Known rows, with every way that one mark hangs from another:
X(A Z(P U(H))): [-281   65 -135  137   16  -35  -64   78  -81    1   80 -309  220 -327
   73 -176 -192 -362  -42  161   21 -130 -165  341   59  238 -216  104
 -152  -63   41 -140   -4  -90  185    3 -194  -57   53  449 -157  201
 -127]
U(G(E) H(A(R X))): [  44   35  136   -6 -120  -43   30  -32 -192  331  224   38  248 -296
   33  -35 -164  331   51  101 -166   43 -100 -115  -66  169 -234   -3
  103   72  139 -160 -120  116  148    3   40   33  -28  264   58   68
 -234]
P(H(A(R)) X(G U)): [ -18  -25   36  -49  -65  -63  -27  105 -263  455  185   16  265 -177
    1  160 -103   62   87  -48  -32   93 -319  -45 -117  190 -356   18
  134   54   39  -49  -96  -25  146   93   82  -33 -151  383  -37  109
 -160]
P(J(Z) X(U)): [  -7   32   13   -6   18   52   94   -7 -199  248  122    5  176 -195
  -30   23   31  297   93  -39   90    4 -194  149  -59  114 -163   71
   64   90   38 -101  -45   31 -127   87  139   97 -113  212   -6 -144
 -124]
U(H(A(R X(Z)))): [  17  222   44  -14 -137  -94   65  -62 -155  402  107   33  233 -283
  -10   19 -125   49   -3  220  -83    2  -52  359    8  105 -192  222
   59  -54  124 -137  -93   -5  165  -58  -21  -40  -19  306  -10   40
 -149]
X(A(R) Z): [  16   29  -49    4   14  -61  -54  -26  -64   -9   54   27  174  -85
    1  -75  -95 -245  -83  227  -21   -1  213  120   14   71 -122  207
   59   -6  133  -48  -41  -56   80   15  -49  -61  -32  210 -198   95
  -23]
X(Z(P R(H U))): [-179 -215 -109  -42   84  -67   -4  235  -62 -158  213 -228  -79 -376
  -89   31   13  -29  -53   -6   39 -109 -184  142  112 -169  -88  194
  -51  140    1   18   10 -199   45  -22 -165  -11   57  445  -71 -122
  -96]
J(A(R X) U(G H)): [   1  211  124   50  -75 -151  109 -215 -138  196    5   16  171 -552
   43 -319   84  -24 -153   59 -172  -16   65  211  -49  129  -79  -25
   14 -146  103 -108  -82   98   17  -12  203   73  -41   69  144  255
 -307]
E(A G H(U) P(X) R): [ -10 -202   -3  157  -32 -134 -417   80 -277  167  314 -184   57 -273
   45   13   17   77   17    3  -77   48  250 -279  -24  382 -450  123
  112  164  346   11  -81 -212  -38  157 -350  -37   14  -42 -341  338
 -232]
P(J X(U(G))): [  47  -59   10  -73  -15  138   56  130 -188  186  131 -119  326 -523
   24  -82  -85  313  132 -123   50   67 -334 -150  -96  165 -151  -78
  222  -24   43  -43  -45   84  -68   41   75   96  -86  194  124  -64
 -299]
J(A(R X) U): [  31  171   90   40  -46 -256    9 -350  -58  321  -63  181  -47 -496
  -36  -49  200   -6 -181   60  -86    1  243  218  -19   40 -119  111
 -110  -51   93  -21  -43   76  -16  -33  225   65  -64  -11   53  239
 -114]
H(A(X) U(G(E))): [  -9  -92   91  -13  -77    9 -135  -15 -156  472   76   23  138 -230
   -5  -21 -225  397   42  -48  -86   29   83 -201  -98  144 -251   38
  203   77   70 -122   -3   67   73  -86  -36   45  -56  218   48  222
 -147]
G(E(A H)): [-103 -159   61  123   16   19 -121   40  -76 -111  210  -21   45   17
   12  -74  156   -5   97   24  -61   16  -48 -256    9  153  -34    4
 -111  148  148   -9 -107  -32  131  171 -417   54  -55  -91 -318   -5
  -21]
X(A(R(H)) G): [ -34 -131  -16  -21   18  -93  -80  -10 -136  157  198   46   10  -58
    9  -25   51 -521   -9  172 -120   27   63    8  -29 -133 -206   19
  -34  121   84   30  -71 -175  139  170  -67  -61  -25  209  -83  190
   -8]
X(U(A(R) G(E(P)) H)): [ -50  -27   -1  111   -4   79 -105   35 -221  -24  356 -136  223 -123
   54 -167 -117  403  -86    0 -174 -136 -140 -434 -100  418   15  -84
  112   61  197  -37  -76  231  -81   42   19  -18   -8  311 -109  182
 -315]
H(U(G(A(R X)))): [ 108  -95   28  -33  -79 -124  -89 -126 -106  509   -4   36  250 -509
   -5  -73    2  179  -28   32 -101  137  263  -32 -117  124 -274   21
  207  181  174 -144   12   31  -48    3   71  -24  -24  104  101  152
  -54]
G(A(R(U) X) E(H)): [ 106 -194   43   47    3 -101 -176 -115 -119  502  259  141  101 -216
  -37  121  566  238    1  105  -62  104  -40  -74  -28  167 -269  105
 -134  386  348 -152 -116  126  100  166 -118    4  -35   77 -136 -172
  -57]
A(R(U(H)) X(G(E))): [ 140    0   21   73  -54  -51  -82  -21 -202  475  160  -10  110 -233
  -26   28   83  212    1   50 -142  -66 -142   90  -46  125 -219  -61
  -40   17  206 -109  -89  108  124  160  288  -43  -53  447  -46  -59
 -271]
A(R(H U)): [  38 -126  -20   17   37  -31  -11    4  -67  203  146   25  -95  -32
  -69  115  182  -49  -62   48  -82    1 -164   66   28  -72 -111   74
    0   92  169   17  -79   36    0   66   -8  -34    8  228   40 -101
  -25]
G(E(H(A) P R)): [-117 -105   99   51   33  -74 -234   45 -116  -10  480   -8 -129  126
    9  137  130  255   -6  176  -79  -32   68 -203   64  172 -246  191
 -107  363  182  -52 -118  -56   58   11 -338   -5   35    8 -393   70
 -102]
P(H(A(R) U(G)) X): [ -35  -47   56   -4  -97  -40   -7  122 -213  369   -9  -39  327 -148
  -14   17 -309  206   -7  -49  -90  126 -122  -13 -138  198 -449   39
  300   10  157 -105  -74  -52   76  -23  104  -21  -85  186   66  168
 -150]
J(Z(P(G(E) H(A) X))): [-169  -91   50  -58  -55   49   89  151 -213  -42  320   28  235   53
  -21  149  -82  338   32  -58   -7   72 -284  135  -89  267 -432   29
  -68  272   42 -124 -129 -182  206  182  -11   22  -29  243  -97 -142
  -86]
R(U(G(E) H(A(X)))): [  19  -16   79   -2  -60   66   -7   73 -203  413  238  -51  231 -147
   63   -1  -12  293   83   -1  -94   -7 -367 -108  -64  265 -198    8
   98   81   77 -169 -106  171  176  -11  -61   39  -25  349   67   58
 -317]
U(A(X(Z(P))) H): [-121  153  -98   66 -106   21   12  -46 -111  211   79 -132  258 -347
    6    1 -121 -100  -24   92  -25 -119 -167  413  -12  201    5   67
 -110  -16   71  -26  -22  -56  159    8  -91  -47   43  205   24  124
 -258]
H(A(X(U(G)))): [  49    8   50 -106  -66   30  -26  -24 -193  423  177   -1  178 -380
   63   31  -38  201  110 -103  -11   81 -157 -196  -84  178  -68   22
  208   80  -72  -70  -33  116   69  -63 -154   68 -100  287  118  174
 -208]
E(H(A(X)) P(J)): [ -47  165   33  -35  -85  -84 -105 -151 -191  278  207   -8  -94 -385
   -9   72  271  124   15   83  -25   46 -156  175  -23   77 -325  153
 -190  223  149  -11 -134  -85  185   40 -223   66  -21  -80  -46  -13
 -139]
A(X(Z(P(H J)))): [ -69  158  -33  -60  -83    7   44   11  -79  -11   19 -134  162 -582
  -86  -85 -243  -90  -15   91   26  -18 -218  554   23    7 -187   55
 -167   32  113   43 -111 -124  260   62   24   17  -57   93   82 -246
 -197]
J(U(A G(E) H) Z): [-173   -9  107  166   72  168  115  -50 -191  -93  119  -64  220  110
   58 -344  -97  170 -106   47 -144 -120  -42  -19 -105  230  165 -139
   52  -76  114 -167  -60  101 -106   57   68   72  -47  129   61  171
 -275]
J(A(R) U(G)): [ -42   42  114   41   35 -115   68 -194  -33 -125  -14   26   51 -418
   10 -273   73   17 -185   -3 -119    9  186   60  -41   55  -21   -6
   74 -138   49  -61  -15   81  -64  -53  128   75  -45   16   48  262
 -154]
P(H(A) J): [-152   79   94  -30  -36   21  105  -12  -69  -37   58  -37  132 -117
   -2   66 -232 -207   67  106  -35   84 -325  193  -43   50 -276   75
  -95   30   75  -12 -121  -21  213   20  -68   21  -69  -81   83  -75
  -68]
Z(P(G) R(H(A(X))) U): [-215 -191  -27  -44  -77 -188   38   61 -194  206  282 -137  -39 -887
   -2  283   59  -27   46  -78  -34   86 -207   67   -4  -60 -445  140
 -156  205   50  -16  -27 -284  166   49 -103   26   64  449   64   66
 -120]
H(A(R X(Z)) U): [  29  103   12    2 -111 -122  -95 -134 -137  578  -40   61  124 -344
  -83   89 -208  197  -64  122  -59   18  243  302  -27   73 -288  289
  177  -47  157 -116    5  -22   61 -124   20  -50  -60  332  -36  166
  -49]
P(X(A U)): [  -1  -54  -81  -38   -1   -8 -110   80 -180  409  141   18  262  -50
   77   87   43  -73   81  -11   86   31 -143 -296  -68  281 -211   80
   81  123  -16  -35  -35   34   -6   61  -75    9  -73  223  -91  210
 -122]
U(A G(E(P)) H): [-108  -12    4   98  -13  105  -62  109 -145 -158  262 -138  176   59
   75 -222  -92  243  -67   17 -135 -147 -168 -288  -89  303   37 -102
   39   57  124   -6  -68   82   12   14  -40   -5   62   68  -91  200
 -278]
P(H J X(A(R))): [   2   43   -2   -7  -55  -86   39   10 -174  170   37   33  328 -235
    3   75 -156 -274   16  178  -19  120 -193  105  -87  153 -489   85
  -65  109  254    3 -177  -76  157  172  191   -7  -94  -18  -21  -44
 -152]
Z(H P(G) U(A(R X))): [ -11  -33  -90  156  -91  -24   10 -183 -121  227   49  -32   54 -890
   12  119  191 -119  -60  -67  -83   59  -45  391 -123  196 -379  -48
 -117   21  254   46  -30 -135   77  232  316  -74   -7  203   -6    7
 -182]
G(A(R(H))): [ -45 -180   40  -56    5 -124   13  -39   -4  202  223  120   56 -129
  -28   37  204 -176   -5  184  -82  104   -8  -32    0  -87 -161   80
  -42  282  126  -35  -66  -44    4   67 -172  -39   54  -17   34  -20
  142]

Rows:
[ 104   72  -22  -58  -60  -10  -48   51 -118  268   17    9  100 -324
  -36 -128   31  -35   12   37   10  -39   74  339  -15  -99   10   48
   81  -87   11    5   -5 -144  139   25   78  -20  -62  260  -66   15
 -158] -> A(X(G Z))
[ -69 -138  -16   66   14   29  -28  -79 -126  241  232   54   64  -86
  -27  139   60 -135  -15   39 -103  -16 -133 -153  -47   61   52   55
   27   77  174   73  -46   97  -67   67 -114  -29  -36  172   34  122
  -76] -> X(U(A(R(H))))
[-186 -161  -54  -18   50  -66  159   94 -145 -243  317 -227  217 -303
   56   51  218   27   -6   -5  -31   33 -154  169  -30  217 -305   82
 -130  335   25 -255    7 -168   -8  198  -19  -41   88  368  -81 -171
  -86] -> J(Z(P(G(A)) R(U(H))))
[ -19  -20  -24   93   -5 -135   28  148  -84  137  -63  -74  -36 -752
  -18 -216  107 -105   -5   22   70  -57   74  309   26 -180 -203  191
   41  -50  106   17    9 -232   -7  -10  295   16  -72  253 -179 -106
 -112] -> A(X(Z(H R U)))
[  86  -42   90   53  -60  -72 -148  -59 -228  447  326  -78  141 -257
   97  245  -77 -100   85  135 -107   66  -94   39    1  293 -363  154
   47   53  236 -131  -96   73  127   38 -100  -53   21  243   68  180
 -360] -> E(G R(U(H(A(X)))))
[ -52  -34  -35  120   14  176   62   70 -135   41   92 -188  295   10
   96  -64   23  -97    6  -46  -96  -51 -369   11  -99  286   57  -75
  120  -83  124  -71  -32  133   32   40  -27  -29   15  170   75  148
 -334] -> R(U(A G H))
[ 199  -16  -42    7  -21 -149 -244  -57 -198  414  208   39 -146 -296
  -72   82  208  471 -115  -27  -88  -91   44  -63  -50  119 -255    7
  -41  183  167   14  -77   54   62  101  286  -35  -42  430 -168   11
 -193] -> A(R(U) X(G(E(P))))
[  -6   17  -47  108  -86  -23 -123 -175 -111  543 -120   42  107 -155
  -18  139  -64  -18  -34  -31  -54  -24  135   74 -112  148  -91   72
   41   -1  159   17   43   22  -26  -17   90  -34  -34    7   59  287
 -124] -> H(U(A(X)))
[ -75   24    5   33  -68   32    4  109 -136  274 -115  -89  251 -186
  -59  -22 -262   31   23   -8   -1   39 -229  199  -88  109 -401   15
   41  -44  204   -9  -70  -70   36   64  215    3  -75  -43   91  -77
 -144] -> P(H(U) J X)
[ -29  -14    1  -21 -104  141   66  160 -188  112  -25  -99  362 -292
  -34  -16 -186   42   15  -55  -47  117 -249  207 -136  195 -465  -28
   79 -102  279  -12  -91 -137   65  182  261  -30  -50  -10   98 -187
 -214] -> P(G H(U) J X)
[  12   23   41   21   14   59  141   56 -164  132   30   35   44 -272
  -22 -213  161  -67  109   10   44    4 -122  525 -106 -136 -333  -48
   50   47    2  -43  -52 -270  -10  238  391   42 -118   42  -91 -193
  -98] -> P(J(Z(H)) X(G))
[   3    9   63  -11  -58 -195  -28 -170 -107  410  238  186  -26 -347
  -51   26  282 -140  -27   39  -85  -15  -13   69   15  -46  -88  178
  -59  145  100   53  -74   82   36   27  -30   53  -60  132  -25  133
  -66] -> J(A(R(H) X(U)))
[-166  -70  -10  -30   70  -60  145  -40 -143 -404   93 -159  -62 -478
  -19  -53   -5  191 -156 -102  -27    0  199  112  -18   12 -115  -19
 -102   62  -45 -109   33 -241 -136  123  164   49   -1  283   37  -75
  -97] -> J(U Z(P(G) R))
[ -43  -10   31  -37  -54 -107 -150  127 -248  341  347   61  129  -20
  -31  142  -98  541  -36   -6  -32  -11 -273 -383  -72  368 -401  113
   46  251  127  -10 -163  101   63   11   29   -3  -87  315 -171   51
 -122] -> G(E(P(H(A(R)) X(U))))
[-164  124  106   86   84 -124  100 -241  -29  -92  -27  106 -100   32
   -8 -228  210  -79 -172   32  -23  -85  213  329    0   10   48  116
 -103  -28  -58 -102    5   -1  -94  -32   78  100  -59  -36  -68  212
    8] -> J(A U Z)
